Below are the code and all the weights of a small trained network. Each question names an input and a target symbol and asks about switching units off, where a switched-off unit gives its printed mean instead of its output.

import numpy as np


def w(rows, s, z=0):
    codes = np.array(rows[::2]) - 128.0
    scale = np.full(codes.shape[1], s)
    scale[-1] = z or s
    return codes * scale


def norm(h):
    return h / np.sqrt((h * h).mean(-1, keepdims=True) + 1e-5)


def f(y):
    return np.maximum(y, 0)


def softmax(a):
    e = np.exp(a - a.max(-1, keepdims=True))
    return e / e.sum(-1, keepdims=True)


def log_softmax(a):
    a = a - a.max(-1, keepdims=True)
    return a - np.log(np.exp(a).sum(-1, keepdims=True))


def net(x, mask):
    ids = ['ΓΔΘΠΣΨβεζηλμξφ'.index(c) for c in x.split()]
    T = len(ids)
    res = E[ids] + P[:T]
    u = 0
    for l in range(2):
        r = norm(res)
        for j in range(3):
            rows = slice(2 * j, 2 * j + 2)
            q, k, v = (r @ M[l][rows].T for M in (Q, K, V))
            z = softmax(np.where(np.tri(T) > 0, q @ k.T / 2**0.5, -1e9)) @ v
            o = O[l][rows]
            res = res + np.where(mask[u + j], z, o[:, -1]) @ o[:, :-1]
        u += 3
        y = f(norm(res) @ A[l][:, :-1].T + A[l][:, -1])
        res = res + np.where(mask[u : u + 4], y, B[l][:, -1]) @ B[l][:, :-1]
        u += 4
    return log_softmax(norm(res)[-1] @ U[:, :-1].T + U[:, -1])


Q, K, V, O, A, B = {}, {}, {}, {}, {}, {}
E = w([
[121,101,122,132,98,119,146,111,60,97,165],'Γ',
[156,155,183,59,145,101,114,80,150,68,76],'Δ',
[133,177,213,171,182,11,123,101,160,36,93],'Θ',
[200,160,227,174,220,58,145,227,108,70,235],'Π',
[77,126,84,132,190,49,186,169,182,184,94],'Σ',
[23,179,87,70,140,142,100,185,108,105,111],'Ψ',
[142,87,80,144,148,175,140,176,140,129,117],'β',
[237,57,161,22,5,129,159,227,123,84,46],'ε',
[124,124,176,144,78,97,51,58,110,133,110],'ζ',
[153,228,90,76,80,160,129,77,115,107,148],'η',
[15,70,43,143,123,57,122,124,145,186,165],'λ',
[114,126,162,63,226,119,107,68,169,233,39],'μ',
[92,99,169,122,140,34,132,52,90,210,111],'ξ',
[90,66,133,121,194,143,36,167,168,126,136],'φ',
],0.016)
P = w([
[128,120,116,185,156,119,117,139,126,126,128],'0',
[101,149,145,187,115,217,216,95,67,158,114],'1',
[81,139,198,157,80,169,142,147,109,180,150],'2',
[137,166,144,133,64,158,125,173,127,192,184],'3',
[125,79,81,89,99,109,110,64,163,129,95],'4',
[81,135,155,108,156,61,146,84,146,58,105],'5',
[44,167,168,141,142,83,119,133,127,73,107],'6',
[80,124,159,87,32,118,89,171,128,131,142],'7',
[110,92,179,100,102,123,98,108,185,124,115],'8',
[105,120,172,84,82,88,127,67,136,139,135],'9',
[4,154,175,125,160,84,108,128,124,83,103],'10',
],0.019)
Q[0] = w([
[154,113,168,40,5,124,119,178,117,188,21],'L0H0',
[188,103,18,1,156,98,125,126,161,68,73],'L0H0',
[43,197,124,156,219,109,130,128,57,53,91],'L0H1',
[247,35,18,113,197,82,127,7,159,72,150],'L0H1',
[47,220,135,128,100,181,135,182,55,154,124],'L0H2',
[19,142,179,148,180,118,94,47,196,66,194],'L0H2',
],0.007)
K[0] = w([
[198,37,65,136,118,117,159,190,107,28,116],'L0H0',
[102,94,187,178,110,128,193,149,54,146,115],'L0H0',
[95,117,222,70,2,149,131,239,112,183,112],'L0H1',
[19,162,241,207,155,240,238,101,109,116,142],'L0H1',
[196,110,128,145,98,111,57,195,135,154,108],'L0H2',
[141,106,157,14,75,100,166,225,87,115,103],'L0H2',
],0.0074)
V[0] = w([
[51,57,45,137,105,109,211,133,108,115,150],'L0H0',
[142,93,93,187,196,182,23,32,174,158,209],'L0H0',
[94,124,62,92,242,115,187,218,247,216,70],'L0H1',
[109,150,77,117,140,244,112,254,155,16,102],'L0H1',
[210,50,156,108,70,155,67,151,170,108,61],'L0H2',
[141,49,157,169,82,92,202,211,109,168,53],'L0H2',
],0.0083)
O[0] = w([
[128,117,229,152,129,114,117,154,222,124,230,198],'L0H0',
[127,214,63,58,189,186,156,254,178,129,111,93],'L0H0',
[158,91,155,41,165,189,162,18,58,24,131,243],'L0H1',
[112,10,213,51,88,77,249,179,58,177,200,67],'L0H1',
[186,63,59,88,144,41,132,196,111,149,118,130],'L0H2',
[188,15,51,141,187,93,33,43,106,181,195,253],'L0H2',
],0.0096,0.0042)
A[0] = w([
[213,174,31,148,174,148,170,82,48,187,83,17],'L0N0',
[206,68,132,154,70,113,112,56,147,96,164,254],'L0N1',
[237,187,210,113,107,185,173,164,254,38,148,100],'L0N2',
[38,66,107,110,183,40,86,77,163,92,109,218],'L0N3',
],0.0069,0.0041)
B[0] = w([
[80,203,58,107,109,133,91,200,73,184,188,141],'L0N0',
[89,94,75,71,160,71,126,120,144,236,96,215],'L0N1',
[29,102,100,34,143,122,89,98,169,152,102,163],'L0N2',
[118,203,172,2,108,104,81,178,112,77,133,248],'L0N3',
],0.0093,0.011)
Q[1] = w([
[159,123,140,155,104,194,156,146,157,60,163],'L1H0',
[150,110,124,143,132,146,132,149,115,222,143],'L1H0',
[226,31,94,145,85,52,119,134,122,142,117],'L1H1',
[140,146,126,84,139,91,150,78,121,46,105],'L1H1',
[204,84,121,169,114,80,155,139,59,91,71],'L1H2',
[150,151,136,254,158,180,199,121,151,112,145],'L1H2',
],0.01)
K[1] = w([
[112,128,94,122,139,80,70,112,136,226,116],'L1H0',
[181,122,92,171,126,123,209,67,79,74,111],'L1H0',
[111,153,146,150,182,254,194,134,91,223,168],'L1H1',
[45,127,177,89,135,232,72,132,132,111,159],'L1H1',
[138,124,156,97,159,237,177,133,106,251,150],'L1H2',
[75,229,49,114,243,93,115,124,70,171,166],'L1H2',
],0.0072)
V[1] = w([
[62,159,250,231,224,112,169,143,35,18,196],'L1H0',
[126,193,222,152,136,247,218,51,189,113,48],'L1H0',
[124,167,93,130,31,133,211,191,73,186,107],'L1H1',
[213,110,128,49,184,96,139,170,93,36,35],'L1H1',
[133,155,144,165,2,163,186,76,233,39,35],'L1H2',
[185,101,129,242,164,57,89,59,41,135,77],'L1H2',
],0.009)
O[1] = w([
[117,132,154,98,24,202,65,180,88,128,162,157],'L1H0',
[146,116,98,158,73,138,118,149,137,7,108,186],'L1H0',
[135,151,198,160,80,123,175,185,129,107,78,1],'L1H1',
[177,159,59,80,60,72,140,110,127,114,75,124],'L1H1',
[85,110,133,156,85,87,99,116,223,100,122,128],'L1H2',
[214,109,133,173,85,75,87,123,45,112,153,25],'L1H2',
],0.015,0.0052)
A[1] = w([
[124,1,160,52,114,210,140,59,164,133,108,111],'L1N0',
[41,152,137,80,159,94,157,86,249,195,148,255],'L1N1',
[236,105,207,68,46,12,190,101,73,153,104,169],'L1N2',
[186,17,212,159,82,81,91,159,153,192,138,58],'L1N3',
],0.0081,0.0022)
B[1] = w([
[87,82,143,104,78,40,107,161,110,155,156,198],'L1N0',
[105,159,205,121,107,40,92,173,116,109,87,252],'L1N1',
[133,90,129,129,125,147,68,193,152,218,5,187],'L1N2',
[24,118,145,180,148,167,139,95,144,131,123,170],'L1N3',
],0.014,0.012)
U = w([
[119,139,167,215,122,170,97,190,155,163,169,182],'Γ',
[172,152,102,116,49,115,132,207,149,156,21,76],'Δ',
[196,162,103,129,32,81,98,143,110,53,98,125],'Θ',
[149,173,177,104,73,190,75,184,62,108,134,173],'Π',
[140,64,148,105,129,84,117,53,85,13,235,90],'Σ',
[87,98,217,104,60,161,163,165,71,97,168,87],'Ψ',
[155,109,180,81,154,117,202,123,86,194,188,254],'β',
[131,81,138,187,124,109,141,141,155,152,120,120],'ε',
[120,173,100,217,130,134,109,185,175,177,68,72],'ζ',
[110,128,172,193,67,134,178,219,201,57,103,179],'η',
[73,130,178,90,202,185,115,73,219,138,149,120],'λ',
[123,141,79,86,141,135,122,85,90,42,68,130],'μ',
[153,165,113,192,179,147,53,82,181,116,120,122],'ξ',
[125,133,126,2,108,111,221,166,153,135,122,80],'φ',
],0.0088,0.0039)

Each question gives the input, a string of symbols that net reads in full, and the target symbol t.
The units are the heads (2 rows each of Q, K, V and O) and the neurons (one row each of A and B). Each row of codes is followed by its name. A weight is (code - 128) times the scale printed after its matrix; where a second scale follows, it is the last column's (O, A, B and U).
mask holds one flag per unit, layer by layer, with each layer's heads first. A switched-off unit (its flag False) gives its mean, the last column of its rows in O or B, instead of its output. The means were averaged over made-up inputs and are rounded, as every weight is.
A unit's drop is (log p(t) with every unit on - log p(t) with that unit switched off) / (log p(t) with every unit on - log p(t) with every unit switched off).
The circuit of an input: a set's keep is (log p(t) with only the set's units on - log p(t) with every unit switched off) / (log p(t) with every unit on - log p(t) with every unit switched off). Starting from the 12 units with the biggest drops (on a tie, the unit counted first), units are removed one at a time, each time the one whose removal leaves the highest keep (on an exact tie, the one counted first), for as long as the keep stays at least 0.8.
circuit, biggest first: the units of the circuit, biggest drop first
top k neurons: the k neurons with the biggest drops, biggest first
k most important neurons of layer l: the k neurons of layer l with the biggest drops, biggest first
drop of u: that unit's drop, to one decimal
input φ λ ε λ φ λ Γ μ, target Δ: top neuron => [L1N2]
input ε η λ φ λ ξ λ β η, target β: circuit, biggest first => [L1H0 L0H2]
input Π ζ Π λ μ λ λ, target λ: circuit, biggest first => [L0H2 L1H1]
input μ Π μ ε β λ λ φ ζ, target Θ: circuit, biggest first => [L0H2 L0H0 L1H1 L1H2]
input φ η μ φ, target φ: circuit, biggest first => [L0H0 L0H1 L1H1]
input φ Θ ξ ζ, target φ: circuit, biggest first => [L0H0 L0H1]
input λ Σ λ, target λ: circuit, biggest first => [L0H0 L0H1]
input Σ Π Ψ, target Σ: circuit, biggest first => [L0H1 L1N2]
input λ λ Σ η η, target λ: circuit, biggest first => [L0H0 L1H2]
input Δ ε β, target ζ: circuit, biggest first => [L0H0 L0H1 L0N3]
input Ψ λ λ, target Ψ: circuit, biggest first => [L0H1 L0H2 L1H0]
input μ Δ η φ η λ Δ μ ε λ η, target Θ: circuit, biggest first => [L0H2 L0H0 L1H0 L1H1]
input ζ η μ λ β, target η: circuit, biggest first => [L0H2 L0H1 L1H1]
input φ μ Π Δ, target φ: circuit, biggest first => [L0H0 L0H1]
input Γ λ ζ Σ, target Γ: circuit, biggest first => [L0H1 L1H1]
input λ φ φ Θ, target λ: top neuron => [L0N2]
input φ λ η Σ η ε Π, target Δ: top 2 neurons => [L1N2 L0N1]
input λ φ λ ξ Σ ξ Π λ, target Σ: 2 most important neurons of layer 1 => [L1N2 L1N0]
input λ λ μ η, target λ: top 2 neurons => [L0N2 L0N3]
input φ ε λ, target Δ: most important neuron of layer 1 => [L1N2]
input λ ε λ μ λ, target Σ: drop of L1N2 => 0.1
input φ λ λ Ψ, target φ: drop of L0H0 => 0.5
input ε μ Π ξ η Δ Π Δ, target β: drop of L0N1 => 0.1
input Θ φ φ η φ, target φ: drop of L1H2 => 0.1
input λ η Ψ ξ Ψ ε φ, target Σ: 2 most important neurons of layer 1 => [L1N2 L1N1]
